Each row of numbers stands for one node and depends on some of the facts below. Use the named rows to name the rest.

Some facts about the nodes:
balaplom	χ	530; bodras	χ	502; brasik	χ	69
brasuk	χ	502; brefu	χ	530; brogur	χ	530
brufler	χ	502; bugrin	χ	69; bustur	χ	530
danar	χ	69; dedrul	χ	502; destar	χ	69
dovibun	χ	530; drakli	χ	502; draplu	χ	69
dredral	χ	530; dremin	χ	502; drerak	χ	530
dresuk	χ	69; drigaklel	χ	530; drodek	χ	69
druzer	χ	69; dugupus	χ	69; fabel	χ	502
fanu	χ	530; fegrus	χ	502; fiso	χ	502
flazel	χ	502; fledimok	χ	502; flerun	χ	502
flobrul	χ	502; flograzis	χ	502; fludrom	χ	69
flufom	χ	502; foflek	χ	530; fovu	χ	530
gavum	χ	502; gener	χ	69; gotru	χ	502
graklaklus	χ	530; gredur	χ	530; grila	χ	502
gripam	χ	502; grukik	χ	69; gruri	χ	530
grutril	χ	502; gufli	χ	69; kanas	χ	69
klaplagru	χ	530; klate	χ	530; kleflol	χ	69
kleflon	χ	502; kozul	χ	69; kuflu	χ	502
lalu	χ	502; lalun	χ	502; ledrus	χ	502
legrun	χ	502; lesu	χ	69; linal	χ	502
listos	χ	502; lopen	χ	502; loto	χ	69
megrostek	χ	69; meplur	χ	502; modris	χ	530
mumam	χ	530; nafur	χ	502; neplum	χ	530
nibrubrum	χ	530; nikla	χ	530; nikom	χ	69
nitemam	χ	502; nopugu	χ	530; nuplak	χ	502
nuples	χ	530; paka	χ	530; pedrak	χ	502
pefla	χ	530; peflanik	χ	502; peruk	χ	502
perum	χ	502; plidezo	χ	69; plika	χ	502
plogre	χ	530; plubreta	χ	530; plugrir	χ	530
pluvol	χ	530; pogrole	χ	502; pugres	χ	530
repa	χ	530; retral	χ	530; rokon	χ	502
rutine	χ	69; saske	χ	502; satra	χ	530
sepa	χ	502; seplun	χ	69; sesu	χ	69
sizun	χ	502; skedre	χ	502; skemosa	χ	69
stuves	χ	502; suflil	χ	530; todrir	χ	502
topun	χ	530; trasil	χ	530; treflon	χ	530
trivostan	χ	502; trosor	χ	502; trubom	χ	502
vafik	χ	69; vaplisik	χ	69; vegrubram	χ	530
viven	χ	69; vodron	χ	502; vogruk	χ	69
zaflos	χ	502; zamil	χ	502; zaplin	χ	530
zevi	χ	502; zoza	χ	502; zugran	χ	502
balaplom	κ	repa; brasik	κ	sepa; brasuk	κ	seplun
brefu	κ	vaplisik; bustur	κ	plidezo; dedrul	κ	dremin
dredral	κ	kuflu; dresuk	κ	grila; drigaklel	κ	lesu
drodek	κ	plugrir; druzer	κ	neplum; fegrus	κ	fovu
fiso	κ	listos; flerun	κ	nuples; flobrul	κ	perum
flograzis	κ	dredral; flufom	κ	drigaklel; fovu	κ	viven
gavum	κ	balaplom; gener	κ	sizun; gotru	κ	dovibun
graklaklus	κ	lopen; grila	κ	brufler; grukik	κ	gotru
gruri	κ	zugran; grutril	κ	rokon; klaplagru	κ	flerun
kozul	κ	flograzis; kuflu	κ	bugrin; lalu	κ	linal
lalun	κ	dedrul; ledrus	κ	sesu; legrun	κ	loto
lesu	κ	plika; linal	κ	rutine; lopen	κ	gavum
loto	κ	stuves; megrostek	κ	plubreta; meplur	κ	lalun
modris	κ	nopugu; mumam	κ	zamil; neplum	κ	pluvol
nibrubrum	κ	dresuk; nikom	κ	klaplagru; nitemam	κ	brasik
nuplak	κ	trubom; paka	κ	peflanik; pedrak	κ	grutril
pefla	κ	grukik; perum	κ	plogre; plidezo	κ	pedrak
plogre	κ	modris; plubreta	κ	brasuk; plugrir	κ	saske
pluvol	κ	gruri; pogrole	κ	trivostan; repa	κ	nafur
saske	κ	nibrubrum; satra	κ	fegrus; sepa	κ	gener
sizun	κ	treflon; skemosa	κ	vogruk; stuves	κ	brefu
todrir	κ	nuplak; topun	κ	retral; trasil	κ	vegrubram
treflon	κ	peruk; trivostan	κ	fludrom; trubom	κ	flobrul
vafik	κ	meplur; vodron	κ	ledrus; vogruk	κ	fiso
zamil	κ	trasil; zaplin	κ	destar; zevi	κ	druzer
balaplom	Ω	loto; brasik	Ω	klaplagru; brasuk	Ω	pugres
brefu	Ω	seplun; brogur	Ω	gavum; destar	Ω	kleflol
dremin	Ω	destar; dresuk	Ω	dremin; drigaklel	Ω	flobrul
drodek	Ω	grutril; druzer	Ω	skemosa; fiso	Ω	plogre
flazel	Ω	drodek; fledimok	Ω	zugran; flobrul	Ω	brefu
fludrom	Ω	megrostek; flufom	Ω	modris; foflek	Ω	nafur
fovu	Ω	trivostan; gener	Ω	brasik; gotru	Ω	lalu
graklaklus	Ω	kuflu; grila	Ω	vegrubram; gripam	Ω	dresuk
grutril	Ω	viven; klaplagru	Ω	fledimok; kozul	Ω	peruk
kuflu	Ω	trasil; linal	Ω	brogur; loto	Ω	gotru
megrostek	Ω	flazel; meplur	Ω	plika; modris	Ω	grila
mumam	Ω	lalun; nafur	Ω	vodron; neplum	Ω	bugrin
nibrubrum	Ω	fludrom; nikom	Ω	plidezo; nopugu	Ω	fovu
paka	Ω	brasuk; pedrak	Ω	flufom; pefla	Ω	pluvol
peruk	Ω	sesu; perum	Ω	gener; plidezo	Ω	zoza
plika	Ω	gripam; plogre	Ω	mumam; pluvol	Ω	retral
retral	Ω	fiso; rokon	Ω	pedrak; saske	Ω	perum
sepa	Ω	trubom; seplun	Ω	sepa; sesu	Ω	nibrubrum
sizun	Ω	meplur; skedre	Ω	foflek; skemosa	Ω	dugupus
stuves	Ω	gufli; todrir	Ω	sizun; trubom	Ω	linal
vegrubram	Ω	nopugu; viven	Ω	drigaklel; vodron	Ω	neplum
vogruk	Ω	satra; zoza	Ω	graklaklus; balaplom	ζ	suflil
brasik	ζ	drerak; brasuk	ζ	drakli; brefu	ζ	gredur
brufler	ζ	bodras; bugrin	ζ	kleflon; bustur	ζ	flazel
dedrul	ζ	gufli; destar	ζ	zoza; dovibun	ζ	danar
dredral	ζ	kleflon; dremin	ζ	gufli; dresuk	ζ	bodras
drigaklel	ζ	skedre; drodek	ζ	bodras; druzer	ζ	draplu
fegrus	ζ	fanu; fiso	ζ	foflek; flerun	ζ	brogur
flobrul	ζ	zaflos; flograzis	ζ	kleflon; fludrom	ζ	gripam
flufom	ζ	skedre; fovu	ζ	fanu; gavum	ζ	suflil
gener	ζ	drerak; gotru	ζ	danar; graklaklus	ζ	suflil
grila	ζ	bodras; grukik	ζ	danar; gruri	ζ	draplu
grutril	ζ	flazel; klaplagru	ζ	brogur; kleflol	ζ	dugupus
kozul	ζ	kleflon; kuflu	ζ	kleflon; lalu	ζ	klate
lalun	ζ	gufli; ledrus	ζ	fabel; legrun	ζ	gredur
lesu	ζ	skedre; linal	ζ	klate; listos	ζ	foflek
lopen	ζ	suflil; loto	ζ	gredur; megrostek	ζ	drakli
meplur	ζ	gufli; modris	ζ	zaflos; mumam	ζ	kanas
nafur	ζ	suflil; neplum	ζ	draplu; nibrubrum	ζ	bodras
nikom	ζ	brogur; nitemam	ζ	drerak; nopugu	ζ	zaflos
nuplak	ζ	zaflos; nuples	ζ	brogur; paka	ζ	nikla
pedrak	ζ	flazel; pefla	ζ	danar; peflanik	ζ	nikla
peruk	ζ	drerak; perum	ζ	zaflos; plidezo	ζ	flazel
plika	ζ	skedre; plogre	ζ	zaflos; plubreta	ζ	drakli
plugrir	ζ	bodras; pluvol	ζ	draplu; pogrole	ζ	gripam
repa	ζ	suflil; retral	ζ	pugres; rokon	ζ	flazel
rutine	ζ	klate; saske	ζ	bodras; satra	ζ	fanu
sepa	ζ	drerak; seplun	ζ	drakli; sesu	ζ	fabel
sizun	ζ	drerak; skemosa	ζ	foflek; stuves	ζ	gredur
todrir	ζ	zaflos; topun	ζ	pugres; trasil	ζ	kanas
treflon	ζ	drerak; trivostan	ζ	gripam; trosor	ζ	fledimok
trubom	ζ	zaflos; vafik	ζ	gufli; vaplisik	ζ	gredur
vegrubram	ζ	kanas; viven	ζ	fanu; vodron	ζ	fabel
vogruk	ζ	foflek; zamil	ζ	kanas; zaplin	ζ	zoza
zevi	ζ	draplu; zugran	ζ	draplu

Known rows:
graklaklus: [-15 8 -11 -19 -9 23 31 38 13 34 -31 -20 14 34 -5 19 3 -9 9 -49 -28 2 23 31 -24 6 7 41 -7 35 21 23 18]
foflek: [-33 -4 -33 -38 13 -1 23 36 13 32 -47 -1 7 45 12 13 20 10 4 -42 29 12 16 29 -50 -10 33 70 -7 4 19 15 7]
fludrom: [1 1 -26 -37 65 21 38 31 12 15 -22 -40 19 64 1 -4 -12 -52 -7 -17 -37 14 34 22 -11 15 2 50 30 18 42 18 29]
balaplom: [-15 9 -17 -19 2 24 34 37 20 36 -28 -23 13 33 -9 13 7 -8 8 -49 -27 4 28 30 -11 -3 10 47 -8 30 29 20 16]
megrostek: [-16 1 -28 -41 62 20 28 28 12 20 -21 -33 19 62 6 -7 -12 -44 -8 -16 -34 19 30 24 6 10 -6 36 21 27 42 22 30]
lesu: [-9 -6 -18 -51 -11 19 40 28 13 23 -35 -14 13 34 3 13 16 -17 -4 -29 -16 17 25 25 -27 -2 17 20 -6 15 28 29 5]
perum: [-21 -16 5 -8 -10 -1 67 30 2 15 -17 -12 -8 36 1 6 13 -1 -2 -22 -5 8 41 37 -60 -40 28 5 -14 2 34 26 0]
flograzis: [-13 -4 -16 -44 -2 4 38 34 15 23 -36 -11 5 36 -9 10 24 -10 4 -24 -16 3 33 29 -37 2 9 12 -10 32 24 30 5]
flobrul: [-73 -11 -15 -8 2 -25 36 21 13 4 -3 7 16 37 9 -6 11 11 -22 -9 11 34 44 28 -3 -59 9 -49 -20 48 15 30 20]
vafik: [-4 -4 -17 -54 -8 18 38 30 15 24 -36 -15 15 34 2 13 17 -16 -3 -29 -18 17 22 25 -30 0 17 18 -8 16 29 28 5]
bodras: [-55 -21 -31 -6 41 7 26 1 3 32 -47 -23 6 54 -1 25 11 1 17 -40 40 -10 25 21 -36 5 20 57 -5 16 16 21 14]
sizun: [1 -9 -26 -69 15 11 51 28 21 47 -37 -13 2 32 -24 6 13 -14 11 -16 -23 5 60 38 -18 -62 28 68 -35 20 5 32 -20]
vodron: [-25 -5 -7 -21 -1 17 42 25 7 31 -34 -24 7 37 -12 11 6 -8 12 -37 -30 -2 30 31 -39 1 6 31 -8 35 17 25 13]
lopen: [-19 -3 -13 -24 -3 17 40 30 10 27 -32 -22 9 35 -15 4 11 -10 9 -37 -37 -2 27 28 -33 9 0 28 -2 45 21 23 19]
brogur: [-33 -4 -43 4 10 -17 27 31 11 -4 -44 -8 39 39 -17 22 14 5 -7 -59 37 16 41 -2 -66 -3 48 71 15 47 -38 2 40]
brefu: [-61 7 -34 -12 7 -3 8 25 26 19 -19 -5 38 30 -7 12 3 4 -9 -43 -1 26 38 16 28 -21 4 -8 -18 74 -6 25 34]
nikom: [-10 -6 -18 -30 -7 36 43 22 14 36 -31 -30 12 32 -9 8 2 -10 6 -44 -34 11 26 26 -18 -7 16 47 -6 22 30 22 11]

Rows to name:
No name comes twice in this set of rows, the named rows included.
[-26 -4 22 -8 -41 3 59 42 -9 15 -24 -7 -1 41 24 29 3 -11 -6 -36 -3 15 25 42 -74 -20 25 1 -19 -12 20 27 2]	nopugu
[-14 -5 4 -6 -15 6 62 37 10 25 -16 -14 -4 33 11 17 12 1 -4 -38 0 12 38 40 -36 -48 37 23 -22 -16 39 22 -4]	modris
[-11 -4 -20 -5 -15 -6 42 31 10 -13 -35 -18 36 28 -35 20 20 -14 -7 -42 -18 8 49 1 -56 20 21 11 14 74 -31 18 38]	gavum
[-68 1 -27 -35 42 1 10 20 20 31 -17 -13 19 51 3 -13 -5 -9 -4 -10 -24 15 27 31 27 -12 -27 -13 -6 69 31 31 31]	grutril
[-21 -5 9 -5 -22 -1 59 38 3 18 -17 -9 0 38 16 21 7 -7 -6 -35 -1 16 36 38 -47 -35 31 9 -15 -9 26 25 1]	plogre
[-14 -5 -7 -54 -26 21 40 30 9 24 -40 -13 13 36 7 17 13 -17 -2 -31 -21 17 16 27 -41 9 13 10 -9 17 22 30 4]	bugrin
[-37 -7 -35 -35 1 21 29 25 5 31 -46 -17 14 43 5 -2 5 7 5 -45 -1 17 4 20 -56 6 24 74 6 22 18 9 23]	draplu
[-77 9 -34 -24 24 1 0 24 25 31 -14 -5 31 40 7 3 -6 0 -10 -30 -6 24 28 26 43 -23 -11 -13 -20 68 13 29 32]	drigaklel
[-18 -16 -8 -25 15 12 36 9 11 30 -41 -19 1 40 -6 40 26 -17 15 -29 16 -11 36 28 -21 6 12 4 -25 2 35 40 -11]	grila
[-60 -20 -13 10 5 -6 58 22 -7 20 -28 -14 -5 50 9 -4 0 15 5 -36 18 10 24 32 -87 -36 34 61 2 10 15 7 21]	zaflos
[-16 -7 -26 0 -8 -10 43 24 13 -10 -32 -18 35 26 -39 20 21 -10 -6 -42 -3 8 58 1 -48 -1 29 12 5 72 -35 18 34]	linal
[-17 -6 -16 -21 27 6 25 16 17 26 -35 -17 13 45 2 47 19 -23 5 -38 24 -2 38 23 10 2 16 3 -20 0 32 37 -4]	plugrir
[-20 -15 -13 -26 31 5 31 9 14 23 -38 -20 7 44 -9 37 25 -20 10 -25 19 -9 42 23 -11 6 11 -5 -19 10 32 40 -5]	brufler

The same nodes again, as new rows of numbers:
Known rows:
plogre: [-24 41 34 -15 4 -22 -18 -16 16 -17 -10 -15 -27 -18 20 29 -22 7 -9 -41 11 20 -20 19 -27 -7 -19 -7 10 6 -13 15 13 -8 -17 7 -18 24 33 29 -29 -20]
drodek: [16 4 7 17 20 -25 -29 38 -7 3 11 3 26 9 -23 -47 1 8 34 -6 32 19 2 3 -25 41 7 -2 -34 0 -18 27 7 2 -20 -26 20 -18 -2 -42 -10 -18]
trubom: [-20 26 39 0 8 -30 -5 -17 -18 22 -14 35 -21 -17 9 -1 -3 8 -43 7 0 -8 -19 -24 -39 37 -13 -7 -17 15 -2 -28 -9 -25 27 34 16 -24 2 -21 -25 -18]
danar: [1 -21 -5 0 16 -6 7 -1 1 6 15 17 12 4 1 11 19 4 9 -6 -14 -5 6 0 -10 -9 13 -1 -16 7 -1 20 -33 13 -12 -12 -18 8 -6 19 -2 3]
dedrul: [6 4 2 5 -3 12 3 -8 -4 -3 -7 -1 -1 -2 0 -10 -10 -4 -3 1 -1 1 0 -7 3 -8 -2 0 0 -3 3 -11 8 2 9 12 8 7 -1 -7 5 6]
gruri: [0 2 -16 8 -2 -5 11 13 21 -1 -16 -9 -23 3 7 -3 -17 -4 -9 17 -12 1 1 38 13 0 1 -1 19 -12 1 10 4 -15 -1 4 -26 -1 -9 -5 -5 -10]
pogrole: [6 4 4 3 -3 10 0 -8 -5 -3 -7 2 0 -3 0 -8 -8 -4 -2 -1 -1 2 1 -8 3 -5 -3 0 1 -2 3 -8 6 2 9 11 11 6 -1 -6 4 7]
fegrus: [7 4 4 4 -3 11 1 -8 -6 -3 -8 0 -1 -3 0 -9 -8 -4 -3 0 -1 2 0 -9 3 -6 -2 1 1 -2 2 -8 7 2 9 11 9 7 -1 -7 5 6]
nafur: [2 -2 -4 -5 -7 27 -2 -10 -13 -13 18 -10 10 -1 2 -8 -6 0 -5 1 14 -4 -22 -24 -6 -24 -10 -4 -7 8 12 -28 18 12 3 9 10 15 9 11 15 10]
satra: [-7 3 -10 -6 -7 -2 -2 11 6 -4 4 -13 -9 0 2 7 -2 0 -6 7 5 -3 -8 14 5 3 -6 -2 14 -3 2 -2 8 -8 -5 -6 -11 -6 1 5 -2 -6]
kuflu: [7 3 4 3 -4 15 1 -9 -5 -9 -4 2 -3 -8 4 -7 -14 -5 -1 1 -4 2 -5 -4 6 -12 -3 -5 1 0 5 -8 11 3 8 10 5 15 -1 1 4 11]
plidezo: [-12 2 4 4 5 8 9 6 7 2 9 8 5 -9 6 -4 -7 1 13 2 5 3 -3 12 8 -15 11 -12 -18 15 3 0 5 5 -14 -11 -15 9 1 7 5 -1]
kleflon: [19 -22 -5 0 7 3 0 -15 -11 -4 2 10 4 6 -1 6 10 -2 -5 -6 -22 -6 4 -15 -13 -7 -2 8 2 -8 2 12 -26 10 11 10 2 14 -8 12 -1 14]
vogruk: [-12 2 3 5 6 4 10 7 7 7 5 5 8 -5 2 -6 -2 2 12 1 8 2 2 8 7 -10 12 -8 -17 13 0 -1 2 5 -13 -10 -11 2 2 1 5 -4]
meplur: [-2 22 -12 -8 11 5 -12 -5 -5 26 -27 -11 7 12 14 -6 28 10 -9 -23 -12 6 8 -13 35 -33 -9 20 17 -3 -5 -35 4 0 14 16 -4 2 -4 -34 30 21]
brogur: [3 -9 -10 0 8 -25 -7 7 -15 10 25 16 -7 -2 -3 13 27 -9 -45 24 -17 -32 -16 -6 -29 20 -13 -1 9 5 2 9 -44 -19 -1 10 -20 -25 -21 7 -25 -15]
kozul: [7 -12 -6 16 19 -10 6 6 24 -7 4 -13 23 33 -3 -28 -18 17 33 -3 20 21 0 6 -4 3 15 4 -26 3 -9 17 14 7 -24 -15 8 -6 10 -9 12 -10]

Rows to name:
No name comes twice in this set of rows, the named rows included.
[12 -27 -7 8 -5 13 17 -1 1 -6 -20 31 -25 -9 16 -12 -34 2 6 37 -29 4 -11 23 30 8 6 -17 -3 -5 22 -5 18 -7 29 2 -5 19 -27 -2 8 31]	zugran
[11 -13 -4 23 25 -21 3 7 23 -6 8 -11 29 41 -7 -38 -19 19 28 3 24 20 -3 1 -15 16 14 5 -32 5 -13 21 11 1 -26 -12 16 -20 7 -18 7 -17]	megrostek
[1 -27 -27 -16 0 1 -5 4 -7 -8 35 -15 7 19 -1 20 26 8 -11 2 0 -15 -20 -13 -23 -11 -11 7 8 -2 8 1 -20 8 -9 -9 -12 1 3 31 3 0]	suflil
[27 -11 5 -8 1 0 -32 13 -34 -1 2 17 3 -17 -17 -1 25 -7 15 -23 -13 2 13 -11 -21 15 -6 5 1 -18 -4 24 -24 16 14 -10 10 22 -11 -7 -12 19]	bodras
[7 -13 -2 -8 -7 -22 -8 -19 9 -12 17 0 11 4 -3 43 18 -11 -2 2 -16 -16 11 -8 24 12 -3 6 27 4 -6 33 -19 -10 -16 -16 8 -22 -12 29 -12 8]	drerak
[-18 -5 -10 -8 -34 19 33 17 9 6 -8 -25 -15 -1 -23 18 8 -12 0 8 14 -9 35 15 -10 13 15 9 18 -22 3 -6 -6 9 8 -4 1 -17 20 8 -2 -29]	fovu
[41 -35 -12 19 26 -24 -7 -15 2 -15 6 -4 24 48 -9 -26 -6 13 6 -1 -7 8 -3 -26 -36 18 -1 19 -13 -13 -11 33 -19 2 -1 11 28 -9 -5 -9 0 0]	flazel
[-17 10 31 -14 0 -13 0 -22 -1 5 -28 14 -20 -6 14 12 -12 21 0 -21 0 18 -4 -10 -16 15 -5 0 -9 -1 -1 -15 13 -2 25 13 18 10 19 0 -4 4]	nuplak
[1 -1 -6 -3 -5 24 1 -8 -13 -7 15 -12 13 5 -1 -12 -1 1 -7 1 17 -5 -17 -27 -9 -20 -8 1 -7 5 9 -30 13 11 4 12 13 6 10 3 16 5]	lopen
[3 20 13 17 2 -5 -4 -5 -23 13 5 21 -4 -16 -5 -19 0 -16 -43 26 -2 -24 -13 -22 -17 14 -11 -7 -7 14 2 -21 -13 -19 12 31 7 -23 -17 -23 -16 -14]	linal
[7 15 20 6 -14 -1 -4 -32 3 -11 -4 3 16 -9 -5 12 -8 -18 3 1 -2 -6 16 -23 42 4 1 1 12 14 -6 3 15 -9 -3 3 35 -17 -6 1 0 12]	nitemam
[-10 16 11 23 17 -19 4 11 -8 23 19 25 10 -7 -6 -25 4 -8 -30 30 11 -21 -13 -8 -19 17 4 -13 -29 27 -4 -10 -19 -19 -12 11 -8 -36 -15 -23 -16 -29]	seplun
[11 -15 -5 21 25 -21 3 6 25 -8 7 -13 29 42 -5 -36 -19 21 33 0 24 23 -2 1 -13 14 15 6 -32 3 -14 23 14 3 -26 -15 16 -17 9 -16 9 -15]	fludrom

The same nodes again, as new rows of numbers:
Named rows:
fiso: [0 42 4 2 5 8 0 -16 5 9 21 22 8 22 -35]
dedrul: [0 16 -6 13 6 4 -5 0 -2 -6 18 8 14 6 -4]
sizun: [-48 17 -63 0 19 -27 0 29 -29 25 11 -23 30 -40 1]
trosor: [0 21 -7 14 4 4 -3 0 -4 -4 14 5 13 6 -4]
peruk: [-26 19 27 34 68 -7 -11 22 18 -6 -8 -31 -3 26 -65]
nafur: [-3 40 -5 4 18 0 0 -27 17 -13 40 19 8 21 -10]
plika: [-31 -8 -81 -3 -1 -20 -10 7 -28 18 14 -19 39 -3 47]
perum: [9 69 3 16 1 17 -1 -6 3 16 23 -5 1 39 -13]
flograzis: [1 17 -5 13 5 4 -5 -1 -2 -6 19 8 14 7 -4]
trivostan: [36 5 -2 13 23 0 20 22 -20 -4 30 -2 26 -33 13]
nitemam: [-24 37 -4 14 24 -6 5 23 -9 4 13 -2 9 -33 -39]
satra: [8 -22 0 -6 12 -7 -8 -2 13 9 -2 4 -12 -22 -5]
drigaklel: [-10 -35 27 34 -20 16 -44 6 30 -50 -28 7 -36 -22 9]
drerak: [-15 2 15 7 -14 -30 15 0 -2 22 -23 -6 -15 -52 -20]
destar: [-32 -37 -52 -50 -10 -14 7 12 -23 20 -6 -22 18 11 49]
viven: [-24 -36 39 3 -21 25 -23 12 19 -54 -31 -5 -27 35 15]
sesu: [-10 -38 43 -12 46 5 -8 5 27 -14 -28 -35 -17 86 -21]

Rows to name:
No name comes twice in this set of rows, the named rows included.
[-12 -32 18 30 -47 20 -42 7 22 -56 -21 23 -33 -48 23]	brefu
[-15 -5 3 -5 33 -18 1 22 9 18 -7 -6 -16 -60 -40]	treflon
[32 -40 -6 17 93 19 -34 -10 38 -22 -66 -47 -43 54 -45]	nibrubrum
[-44 38 5 44 -50 22 -23 33 -9 -57 -1 26 -10 -78 -4]	sepa

